Here is a tiny trained network, its code and every weight. The questions are about switching its units off for an input and a target symbol, where a switched-off unit gives its printed mean instead of its output.

import numpy as np


def w(rows, s, z=0):
    codes = np.array(rows[::2]) - 128.0
    scale = np.full(codes.shape[1], s)
    scale[-1] = z or s
    return codes * scale


def f(y):
    return y / 2 * (1 + np.tanh(0.7978845608 * (y + 0.044715 * y**3)))


def softmax(a):
    e = np.exp(a - a.max(-1, keepdims=True))
    return e / e.sum(-1, keepdims=True)


def log_softmax(a):
    a = a - a.max(-1, keepdims=True)
    return a - np.log(np.exp(a).sum(-1, keepdims=True))


def net(x, mask):
    ids = ['αβγδεθμπστφψω'.index(c) for c in x.split()]
    T = len(ids)
    res = E[ids] + P[:T]
    q, k, v = (res @ M[0].T for M in (Q, K, V))
    z = softmax(np.where(np.tri(T) > 0, q @ k.T / 3**0.5, -1e9)) @ v
    res = res + np.where(mask[0], z, O[0][:, -1]) @ O[0][:, :-1]
    y = f(res @ A[0][:, :-1].T + A[0][:, -1])
    res = res + np.where(mask[1:9], y, B[0][:, -1]) @ B[0][:, :-1]
    return log_softmax(res[-1] @ U[:, :-1].T + U[:, -1])


Q, K, V, O, A, B = {}, {}, {}, {}, {}, {}
E = w([
[78,72,134,149,114,199,122],'α',
[131,164,165,123,90,157,144],'β',
[135,128,75,126,148,89,137],'γ',
[167,128,92,158,137,113,196],'δ',
[150,192,145,104,111,106,142],'ε',
[121,77,116,171,144,162,154],'θ',
[160,183,139,119,129,79,166],'μ',
[72,38,134,128,156,109,77],'π',
[129,64,71,165,175,100,160],'σ',
[72,119,225,123,94,228,114],'τ',
[171,170,178,169,111,165,254],'φ',
[73,187,49,52,184,107,96],'ψ',
[31,130,198,20,124,98,21],'ω',
],0.011)
P = w([
[134,153,86,152,75,128,91],'0',
[175,72,113,110,73,89,156],'1',
[57,160,157,201,239,109,113],'2',
[25,126,92,129,29,84,221],'3',
[107,96,156,46,124,158,254],'4',
[222,86,159,32,231,188,172],'5',
[193,188,150,168,255,137,77],'6',
],0.0089)
Q[0] = w([
[103,72,145,91,148,164,229],'H1',
[97,98,91,129,1,82,155],'H1',
[112,121,120,66,126,109,151],'H1',
],0.017)
K[0] = w([
[52,155,129,108,128,106,171],'H1',
[91,187,125,251,129,104,67],'H1',
[71,103,139,179,105,106,174],'H1',
],0.013)
V[0] = w([
[74,87,204,136,65,245,142],'H1',
[39,88,142,79,143,114,44],'H1',
[165,249,187,53,99,127,119],'H1',
],0.011)
O[0] = w([
[101,206,109,227,97,72,81,15],'H1',
[177,165,185,145,254,58,99,254],'H1',
[32,84,152,107,120,70,213,31],'H1',
],0.013,0.00087)
A[0] = w([
[194,180,205,163,217,14,92,19],'N1',
[65,82,176,67,186,77,43,254],'N2',
[190,46,223,178,147,149,177,147],'N3',
[62,136,51,84,13,162,11,91],'N4',
[28,93,89,100,83,39,202,138],'N5',
[215,149,95,160,51,174,41,81],'N6',
[104,72,169,29,163,193,156,236],'N7',
[253,164,152,93,138,212,117,152],'N8',
],0.0068,0.0039)
B[0] = w([
[78,65,120,58,77,116,103,224],'N1',
[206,156,135,150,140,92,199,209],'N2',
[115,191,102,124,166,86,118,168],'N3',
[254,172,128,103,112,62,179,167],'N4',
[76,129,162,84,200,176,169,202],'N5',
[112,81,208,154,148,197,115,184],'N6',
[115,183,117,61,88,132,58,255],'N7',
[96,104,82,153,177,136,174,202],'N8',
],0.0097,0.01)
U = w([
[90,144,173,149,81,146,53,200],'α',
[112,164,135,196,117,133,216,182],'β',
[126,225,31,104,165,129,99,215],'γ',
[163,99,64,93,33,144,93,80],'δ',
[81,98,186,102,122,171,139,43],'ε',
[208,176,134,227,144,120,150,172],'θ',
[89,98,169,72,82,170,103,1],'μ',
[118,2,100,124,171,167,106,129],'π',
[166,97,129,143,152,207,138,126],'σ',
[89,181,111,176,76,82,131,84],'τ',
[164,118,102,135,64,116,196,68],'φ',
[180,190,180,103,169,81,121,124],'ψ',
[143,26,189,122,147,110,118,100],'ω',
],0.0078,0.0058)

Each question gives the input, a string of symbols that net reads in full, and the target symbol t.
The units are the heads (3 rows each of Q, K, V and O) and the neurons (one row each of A and B). Each row of codes is followed by its name. A weight is (code - 128) times the scale printed after its matrix; where a second scale follows, it is the last column's (O, A, B and U).
mask holds one flag per unit, heads first, then neurons. A switched-off unit (its flag False) gives its mean, the last column of its rows in O or B, instead of its output. The means were averaged over made-up inputs and are rounded, as every weight is.
A unit's drop is (log p(t) with every unit on - log p(t) with that unit switched off) / (log p(t) with every unit on - log p(t) with every unit switched off).
The circuit of an input: a set's keep is (log p(t) with only the set's units on - log p(t) with every unit switched off) / (log p(t) with every unit on - log p(t) with every unit switched off). Starting from all 9 units, units are removed one at a time, each time the one whose removal leaves the highest keep (on an exact tie, the one counted first), for as long as the keep stays at least 0.8.
units of the circuit, in order: the units of the circuit, biggest drop first
most important unit: the unit with the biggest drop
top k neurons: the k neurons with the biggest drops, biggest first
input τ ω β θ, target β: top 4 neurons -> (N7, N1, N5, N6)
input ψ μ σ ω θ θ ψ, target θ: units of the circuit, in order -> (H1, N7, N4, N1)
input σ α θ ε ω ε, target ω: units of the circuit, in order -> (N1, H1)
input α ω π α δ ψ τ, target γ: units of the circuit, in order -> (N7, N3, H1, N6)
input ψ β ψ ψ ψ, target ψ: units of the circuit, in order -> (H1, N2)
input τ α ψ α σ φ μ, target φ: units of the circuit, in order -> (H1, N4)
input α σ θ α μ ψ τ, target γ: units of the circuit, in order -> (N7, N3, N6, H1)
input ω δ ω ε θ σ ψ, target σ: units of the circuit, in order -> (H1, N6)
input γ ω β ε, target β: units of the circuit, in order -> (N7, H1)
input ψ γ ω σ μ β, target μ: units of the circuit, in order -> (H1, N7)
input σ μ ε θ ω ψ, target ω: units of the circuit, in order -> (N1, H1)
input μ β α α μ φ, target ε: units of the circuit, in order -> (H1, N5)
input ψ β θ δ, target θ: top 2 neurons -> (N1, N7)
input α τ τ ψ σ, target γ: most important unit -> N3
input π θ α θ, target α: units of the circuit, in order -> (H1, N1, N6)
input α φ μ γ π θ, target π: top 3 neurons -> (N1, N8, N7)
input ψ ψ β μ ψ α, target γ: most important unit -> N7
input φ θ σ γ ψ ω α, target ω: top 2 neurons -> (N1, N7)
input γ θ β ε ψ, target ε: top 3 neurons -> (N5, N3, N4)
input θ δ ψ τ τ ε, target τ: units of the circuit, in order -> (H1)
input γ ω τ, target ψ: top 2 neurons -> (N2, N3)
input ε α ψ α φ σ β, target σ: top 3 neurons -> (N6, N1, N8)
input δ ψ ω α π ε, target π: top 2 neurons -> (N1, N8)
input γ ε β, target ε: top 2 neurons -> (N5, N4)
input ε γ β β, target β: top 4 neurons -> (N7, N1, N5, N6)
